[[129 139 117 143 129]
 [127 134 134 139 151]
 [126 138 145 132 157]
 [129 120 142 150 138]]
|
[[129 139 117 143 129]
 [126 138 145 132 157]
 [127 134 134 139 151]
 [129 120 142 150 138]]

[[154 140 136 127 123 132 132 131 134 137]
 [124 127 127 129 127 127 130 127 128 125]
 [119 133 132 132 123 129 143 126 130 111]
 [133 126 131 127 137 135 118 131 123 135]]
|
[[154 140 136 127 123 132 132 131 134 137]
 [119 133 132 132 123 129 143 126 130 111]
 [124 127 127 129 127 127 130 127 128 125]
 [133 126 131 127 137 135 118 131 123 135]]

[[124 128 137 127 113 120]
 [128 120 143 118 102 103]
 [103 130 128 134 137 136]
 [156 133 114 136 152 136]
 [126 126 130 127 126 113]
 [142 127 124 121 130 130]
 [144 129 124 128 127 135]]
|
[[156 133 114 136 152 136]
 [103 130 128 134 137 136]
 [144 129 124 128 127 135]
 [124 128 137 127 113 120]
 [142 127 124 121 130 130]
 [126 126 130 127 126 113]
 [128 120 143 118 102 103]]

[[131 121 126 127 128 102 116 130 114]
 [130 138 128 132 117 142 122 151 139]]
|
[[130 138 128 132 117 142 122 151 139]
 [131 121 126 127 128 102 116 130 114]]

[[130 131 122 125 139 152 121 145 109 138 127 132 137 136 121 135]
 [138 142 114 120 121 125 141 131 148 114 143 111 137 123 115 128]]
|
[[138 142 114 120 121 125 141 131 148 114 143 111 137 123 115 128]
 [130 131 122 125 139 152 121 145 109 138 127 132 137 136 121 135]]

[[147 126 134]
 [158 143 126]
 [140 125 146]]
|
[[158 143 126]
 [147 126 134]
 [140 125 146]]

[[111 127 110 111 131 146 127 131 155 127 140 138 126 113 130 126]
 [114 128 113 117 131 131 127 128 128 126 138 138 128 114 130 125]]
|
[[114 128 113 117 131 131 127 128 128 126 138 138 128 114 130 125]
 [111 127 110 111 131 146 127 131 155 127 140 138 126 113 130 126]]

[[120 136 135 106 123 144 134 125 120 128 117 120 135 123 136]
 [133 152 136 121 118 147 141 125 129 130 109 130 127 128 141]]
|
[[133 152 136 121 118 147 141 125 129 130 109 130 127 128 141]
 [120 136 135 106 123 144 134 125 120 128 117 120 135 123 136]]
